Below are the code and all the weights of a small trained network. Each question names an input and a target symbol and asks about switching units off, where a switched-off unit gives its printed mean instead of its output.

import numpy as np


def w(rows, s, z=0):
    codes = np.array(rows[::2]) - 128.0
    scale = np.full(codes.shape[1], s)
    scale[-1] = z or s
    return codes * scale


def norm(h):
    return h / np.sqrt((h * h).mean(-1, keepdims=True) + 1e-5)


def f(y):
    return np.maximum(y, 0)


def softmax(a):
    e = np.exp(a - a.max(-1, keepdims=True))
    return e / e.sum(-1, keepdims=True)


def log_softmax(a):
    a = a - a.max(-1, keepdims=True)
    return a - np.log(np.exp(a).sum(-1, keepdims=True))


def net(x, mask):
    ids = ['αβγεζηθλμξπστφψω'.index(c) for c in x.split()]
    T = len(ids)
    res = E[ids] + P[:T]
    q, k, v = (norm(res) @ M[0].T for M in (Q, K, V))
    z = softmax(np.where(np.tri(T) > 0, q @ k.T / 3**0.5, -1e9)) @ v
    res = res + np.where(mask[0], z, O[0][:, -1]) @ O[0][:, :-1]
    y = f(norm(res) @ A[0][:, :-1].T + A[0][:, -1])
    res = res + np.where(mask[1:17], y, B[0][:, -1]) @ B[0][:, :-1]
    return log_softmax(norm(res)[-1] @ U[:, :-1].T + U[:, -1])


Q, K, V, O, A, B = {}, {}, {}, {}, {}, {}
E = w([
[96,109,178,69,128,6,142,155],'α',
[138,167,53,130,124,156,189,113],'β',
[140,164,100,133,128,126,143,102],'γ',
[153,97,177,190,88,119,92,127],'ε',
[214,122,223,177,111,155,147,140],'ζ',
[156,150,81,149,144,131,160,104],'η',
[164,149,155,207,45,122,136,144],'θ',
[75,149,128,76,153,77,187,184],'λ',
[121,175,145,212,45,158,152,130],'μ',
[163,143,105,154,116,92,153,67],'ξ',
[159,150,71,154,149,134,207,122],'π',
[86,88,160,85,151,57,139,159],'σ',
[165,108,128,172,173,104,152,87],'τ',
[193,32,113,138,63,159,123,204],'φ',
[152,121,114,119,130,134,161,127],'ψ',
[134,127,79,98,83,130,137,84],'ω',
],0.025)
P = w([
[60,143,148,134,171,136,21,150],'0',
[237,208,105,135,35,1,136,118],'1',
[211,236,105,118,69,63,188,107],'2',
[185,201,110,120,97,80,170,111],'3',
[150,189,138,156,93,58,161,127],'4',
[147,190,145,172,92,52,176,117],'5',
[137,179,161,161,91,39,191,106],'6',
[135,174,156,148,72,57,219,101],'7',
[130,156,169,169,79,54,226,92],'8',
[115,119,180,200,97,60,227,75],'9',
[107,111,179,171,75,54,250,65],'10',
[183,164,159,180,39,19,230,78],'11',
],0.0091)
Q[0] = w([
[113,149,250,215,21,169,190,147],'h1',
[166,115,59,67,148,78,178,38],'h1',
[81,121,187,137,119,108,114,228],'h1',
],0.014)
K[0] = w([
[82,43,129,156,113,129,189,93],'h1',
[96,199,125,152,199,131,6,167],'h1',
[104,138,191,112,58,104,209,93],'h1',
],0.014)
V[0] = w([
[203,119,225,172,214,106,222,199],'h1',
[206,168,155,99,8,67,202,131],'h1',
[98,115,92,48,32,213,137,204],'h1',
],0.014)
O[0] = w([
[230,229,86,136,62,34,54,182,62],'h1',
[152,191,137,71,81,152,228,101,194],'h1',
[8,123,161,138,27,147,166,152,5],'h1',
],0.016,0.014)
A[0] = w([
[186,161,105,132,59,154,178,72,61],'n1',
[150,186,166,205,26,117,99,177,246],'n2',
[99,141,105,42,154,56,121,85,174],'n3',
[112,154,154,230,96,102,143,119,142],'n4',
[187,192,101,146,115,84,181,65,157],'n5',
[124,120,183,116,196,202,140,23,64],'n6',
[16,85,129,211,123,155,97,153,27],'n7',
[202,180,192,62,126,117,173,134,52],'n8',
[199,128,175,179,28,192,114,220,30],'n9',
[227,147,84,194,160,153,94,134,79],'n10',
[137,105,66,178,123,189,163,57,194],'n11',
[113,227,212,141,45,166,189,109,126],'n12',
[105,25,61,203,109,134,67,174,83],'n13',
[150,191,202,74,120,114,86,250,18],'n14',
[23,114,216,99,141,68,121,178,110],'n15',
[180,54,161,90,45,218,138,187,143],'n16',
],0.016,0.011)
B[0] = w([
[135,172,176,156,166,181,96,157,184],'n1',
[133,12,159,130,97,190,107,141,186],'n2',
[163,176,83,169,123,117,226,154,178],'n3',
[110,192,104,124,59,142,147,175,148],'n4',
[116,159,145,74,166,157,148,175,249],'n5',
[169,164,121,140,52,102,200,215,197],'n6',
[112,190,47,125,124,193,53,93,145],'n7',
[71,84,192,143,124,130,91,164,189],'n8',
[29,123,20,69,116,86,172,254,136],'n9',
[32,108,137,73,106,127,136,74,193],'n10',
[167,155,149,153,151,71,126,74,211],'n11',
[129,58,158,110,101,78,94,62,207],'n12',
[124,178,211,146,117,70,157,184,140],'n13',
[169,128,80,21,200,78,138,30,137],'n14',
[133,119,97,149,217,207,96,47,142],'n15',
[161,196,91,202,39,61,158,137,147],'n16',
],0.019,0.022)
U = w([
[192,108,73,88,162,134,181,107,115],'α',
[127,169,157,140,47,82,195,103,2],'β',
[172,72,122,228,147,135,165,210,126],'γ',
[123,91,53,171,72,128,184,248,172],'ε',
[110,70,76,41,117,113,104,102,131],'ζ',
[158,185,72,98,67,133,99,167,187],'η',
[173,61,144,125,82,147,63,58,171],'θ',
[183,85,123,101,166,151,32,66,179],'λ',
[91,23,136,128,162,166,167,102,122],'μ',
[62,190,131,96,151,157,154,206,87],'ξ',
[235,112,231,172,171,224,65,66,47],'π',
[104,62,156,149,188,59,97,115,124],'σ',
[129,222,101,157,110,173,104,133,173],'τ',
[119,137,123,178,134,112,77,175,219],'φ',
[53,163,119,61,141,68,112,73,55],'ψ',
[30,108,139,108,118,46,162,175,66],'ω',
],0.014,0.008)

Each question gives the input, a string of symbols that net reads in full, and the target symbol t.
The units are the heads (3 rows each of Q, K, V and O) and the neurons (one row each of A and B). Each row of codes is followed by its name. A weight is (code - 128) times the scale printed after its matrix; where a second scale follows, it is the last column's (O, A, B and U).
mask holds one flag per unit, heads first, then neurons. A switched-off unit (its flag False) gives its mean, the last column of its rows in O or B, instead of its output. The means were averaged over made-up inputs and are rounded, as every weight is.
A unit's drop is (log p(t) with every unit on - log p(t) with that unit switched off) / (log p(t) with every unit on - log p(t) with every unit switched off).
The circuit of an input: a set's keep is (log p(t) with only the set's units on - log p(t) with every unit switched off) / (log p(t) with every unit on - log p(t) with every unit switched off). Starting from the 12 units with the biggest drops (on a tie, the unit counted first), units are removed one at a time, each time the one whose removal leaves the highest keep (on an exact tie, the one counted first), for as long as the keep stays at least 0.8.
units of the circuit, in order: the units of the circuit, biggest drop first
unit that matters most: the unit with the biggest drop
k most important neurons: the k neurons with the biggest drops, biggest first
drop when u is switched off: that unit's drop, to one decimal
input ω ζ σ ω μ ξ τ, target μ: units of the circuit, in order	(h1)
input α μ β ξ α σ ω ω φ ω, target ξ: units of the circuit, in order	(n12; n5)
input ε λ ξ, target ψ: units of the circuit, in order	(h1; n10)
input π ω μ ξ μ ω, target ζ: 2 most important neurons	(n10; n6)
input ξ ξ μ, target π: 2 most important neurons	(n1; n12)
input θ ω α ω ξ ζ ξ ξ ξ, target π: units of the circuit, in order	(h1; n1; n6; n2)
input ω α ζ β μ, target θ: 4 most important neurons	(n12; n2; n6; n3)
input ω φ ξ ξ γ α, target ξ: 2 most important neurons	(n5; n8)
input α π ξ ξ, target ξ: 2 most important neurons	(n12; n5)
input ξ η θ γ ξ λ α η ζ φ ζ ζ, target ε: units of the circuit, in order	(n9; h1)
input σ ω β ξ ω α ε, target β: units of the circuit, in order	(h1; n16)
input ξ α ω π σ ω β θ ζ ψ, target α: units of the circuit, in order	(h1; n1; n6)
input γ η ω, target γ: units of the circuit, in order	(h1; n6; n10)
input ζ ξ ω ξ λ ω β σ ω φ, target β: unit that matters most	n16
input β ξ ξ σ π ξ ξ ξ β μ, target π: units of the circuit, in order	(n1; h1; n2)
input ξ ξ σ, target ξ: 2 most important neurons	(n8; n12)
input σ φ ζ ξ α ζ α ξ ξ, target ω: 3 most important neurons	(n10; n13; n6)
input θ π ω ξ ξ ξ η φ ξ ξ α ω, target π: 2 most important neurons	(n1; n6)
input π ε ξ, target ζ: 4 most important neurons	(n10; n6; n2; n1)
input η ξ β η ζ ω, target σ: units of the circuit, in order	(h1)
input ω μ ξ ω μ ψ μ ω ζ, target β: units of the circuit, in order	(h1; n16)
input α σ ζ α ξ ξ ξ η, target ξ: 2 most important neurons	(n12; n5)
input λ ω ξ ξ π, target ε: 2 most important neurons	(n2; n4)
input θ ξ β ξ ω, target π: 4 most important neurons	(n1; n6; n12; n10)
input β ω ξ ξ, target τ: 2 most important neurons	(n7; n12)
input μ ω ω μ μ ξ ξ π, target β: drop when n11 is switched off	0.0
